Below are the code and all the weights of a small trained network. Each question names an input and a class and asks about switching units off, where a switched-off unit gives its printed mean instead of its output.

import numpy as np


def w(rows, s, z=0):
    codes = np.array(rows[::2]) - 128.0
    scale = np.full(codes.shape[1], s)
    scale[-1] = z or s
    return codes * scale


def norm(h):
    return h / np.sqrt((h * h).mean(-1, keepdims=True) + 1e-5)


def f(y):
    return y / 2 * (1 + np.tanh(0.7978845608 * (y + 0.044715 * y**3)))


def log_softmax(a):
    a = a - a.max(-1, keepdims=True)
    return a - np.log(np.exp(a).sum(-1, keepdims=True))


def net(x, mask):
    res = np.array(x, float).reshape(1, 6) / 4 @ E
    u = 0
    for l in range(4):
        y = f(norm(res) @ A[l][:, :-1].T + A[l][:, -1])
        res = res + np.where(mask[u : u + 8], y, B[l][:, -1]) @ B[l][:, :-1]
        u += 8
    return log_softmax(norm(res)[-1] @ U[:, :-1].T + U[:, -1])


A, B = {}, {}
E = w([
[122,126,118,154,141],'x0',
[242,172,132,178,93],'x1',
[116,151,170,116,102],'x2',
[159,111,154,208,90],'x3',
[157,58,200,80,166],'x4',
[169,170,123,192,254],'x5',
],0.0086)
A[0] = w([
[185,197,89,221,130,158],'0.n0',
[33,218,64,180,104,54],'0.n1',
[142,78,198,155,175,167],'0.n2',
[187,140,42,41,102,154],'0.n3',
[67,218,61,119,77,2],'0.n4',
[43,194,78,144,137,143],'0.n5',
[195,202,129,5,131,161],'0.n6',
[159,205,138,117,123,93],'0.n7',
],0.011,0.0018)
B[0] = w([
[141,220,19,119,104,254],'0.n0',
[130,7,145,167,173,225],'0.n1',
[213,104,183,60,140,195],'0.n2',
[63,116,37,153,126,193],'0.n3',
[127,10,161,135,137,206],'0.n4',
[130,85,86,96,167,207],'0.n5',
[89,53,38,124,202,206],'0.n6',
[149,112,113,160,155,158],'0.n7',
],0.013,0.0062)
A[1] = w([
[117,157,146,86,108,86],'1.n0',
[186,193,145,222,52,215],'1.n1',
[157,156,172,168,196,86],'1.n2',
[151,132,191,182,226,8],'1.n3',
[234,127,118,254,175,10],'1.n4',
[153,121,73,149,111,67],'1.n5',
[136,124,151,137,156,52],'1.n6',
[119,127,92,136,94,60],'1.n7',
],0.012,0.0012)
B[1] = w([
[133,120,73,133,111,117],'1.n0',
[115,231,156,28,82,207],'1.n1',
[145,149,202,112,164,160],'1.n2',
[112,150,202,136,180,178],'1.n3',
[168,154,6,136,93,255],'1.n4',
[65,87,112,151,112,201],'1.n5',
[136,124,139,124,146,130],'1.n6',
[72,120,148,152,130,155],'1.n7',
],0.013,0.0049)
A[2] = w([
[203,102,125,52,180,127],'2.n0',
[16,189,106,37,99,233],'2.n1',
[97,180,77,217,139,133],'2.n2',
[15,62,170,133,24,206],'2.n3',
[133,147,70,105,153,137],'2.n4',
[170,211,89,228,254,12],'2.n5',
[93,32,171,129,53,249],'2.n6',
[180,69,200,130,29,47],'2.n7',
],0.0088,0.0013)
B[2] = w([
[110,40,156,180,112,230],'2.n0',
[163,113,10,160,142,214],'2.n1',
[53,136,119,61,154,184],'2.n2',
[210,207,135,133,69,252],'2.n3',
[111,105,92,176,124,202],'2.n4',
[162,89,136,172,11,214],'2.n5',
[151,189,164,47,80,247],'2.n6',
[87,102,74,123,66,151],'2.n7',
],0.013,0.0042)
A[3] = w([
[62,59,241,243,146,136],'3.n0',
[124,157,131,167,129,54],'3.n1',
[222,167,157,224,137,35],'3.n2',
[235,148,168,138,135,6],'3.n3',
[211,185,135,135,191,131],'3.n4',
[94,89,181,52,77,65],'3.n5',
[93,120,175,73,244,163],'3.n6',
[98,227,93,103,44,146],'3.n7',
],0.011,0.002)
B[3] = w([
[115,192,154,2,126,203],'3.n0',
[140,123,137,105,131,113],'3.n1',
[214,80,121,201,122,150],'3.n2',
[210,147,94,168,138,160],'3.n3',
[161,156,197,155,108,154],'3.n4',
[54,98,138,133,45,173],'3.n5',
[89,183,134,174,226,198],'3.n6',
[101,227,88,93,144,253],'3.n7',
],0.015,0.0061)
U = w([
[87,52,43,147,189,163],'0',
[112,119,228,96,239,151],'1',
[229,161,164,171,157,96],'2',
[125,255,33,93,40,189],'3',
[107,182,168,170,115,1],'4',
[87,60,168,75,42,134],'5',
],0.012,0.0072)

Each question gives the input, the list of numbers given to net, and the class t.
The units are the neurons (one row each of A and B). Each row of codes is followed by its name. A weight is (code - 128) times the scale printed after its matrix; where a second scale follows, it is the last column's (A, B and U).
mask holds one flag per neuron, layer by layer. A switched-off neuron (its flag False) gives its mean, the last column of its row in B, instead of its output. The means were averaged over made-up inputs and are rounded, as every weight is.
A unit's drop is (log p(t) with every unit on - log p(t) with that unit switched off) / (log p(t) with every unit on - log p(t) with every unit switched off).
most important unit: the unit with the biggest drop
top k neurons: the k neurons with the biggest drops, biggest first
k most important neurons of layer l: the k neurons of layer l with the biggest drops, biggest first
drop when u is switched off: that unit's drop, to one decimal
input [-8,1,-6,-8,6,-6], class 0: most important unit : 0.n6
input [2,-2,0,-7,-7,-7], class 5: top 2 neurons : (0.n4 0.n0)
input [-2,-2,3,7,-6,-7], class 5: top 4 neurons : (0.n4 0.n0 0.n1 1.n4)
input [-7,-8,4,-2,6,3], class 1: top 2 neurons : (0.n0 3.n6)
input [-5,-7,4,-1,-7,-6], class 5: top 3 neurons : (0.n4 0.n1 0.n0)
input [8,-1,-5,6,3,4], class 3: top 3 neurons : (1.n4 0.n0 0.n1)
input [-6,-4,-7,4,2,4], class 1: top 3 neurons : (0.n0 0.n2 2.n3)
input [-6,-1,-8,7,-6,-2], class 0: top 4 neurons : (0.n1 0.n4 1.n1 3.n0)
input [-8,4,-4,7,6,-3], class 5: top 2 neurons : (0.n0 0.n2)
input [1,-6,8,-1,8,0], class 1: top 3 neurons : (0.n0 3.n6 0.n3)
input [1,-6,4,0,3,0], class 5: top 2 neurons : (0.n2 0.n3)
input [-2,-2,6,3,-5,-4], class 5: top 2 neurons : (0.n4 0.n1)
input [6,6,-7,-8,6,6], class 2: top 4 neurons : (0.n2 1.n2 0.n5 1.n3)
input [5,-5,-8,2,0,8], class 2: most important unit : 0.n3
input [1,-2,1,2,-3,-5], class 5: 2 most important neurons of layer 0 : (0.n4 0.n0)
input [3,-2,2,-3,-7,-8], class 5: 2 most important neurons of layer 0 : (0.n4 0.n1)
input [-8,-5,-8,7,-6,4], class 0: 2 most important neurons of layer 0 : (0.n1 0.n5)
input [-2,2,0,2,6,3], class 2: 2 most important neurons of layer 3 : (3.n3 3.n2)
input [-5,0,-4,2,7,0], class 1: 2 most important neurons of layer 2 : (2.n5 2.n3)
input [-8,-8,-4,8,6,-8], class 3: most important unit : 2.n3
input [-8,1,-7,6,3,-2], class 5: drop when 0.n2 is switched off : 0.9
input [1,3,-8,-5,1,-3], class 0: drop when 0.n6 is switched off : 0.4
input [7,7,-3,-7,0,0], class 0: drop when 0.n1 is switched off : -0.1
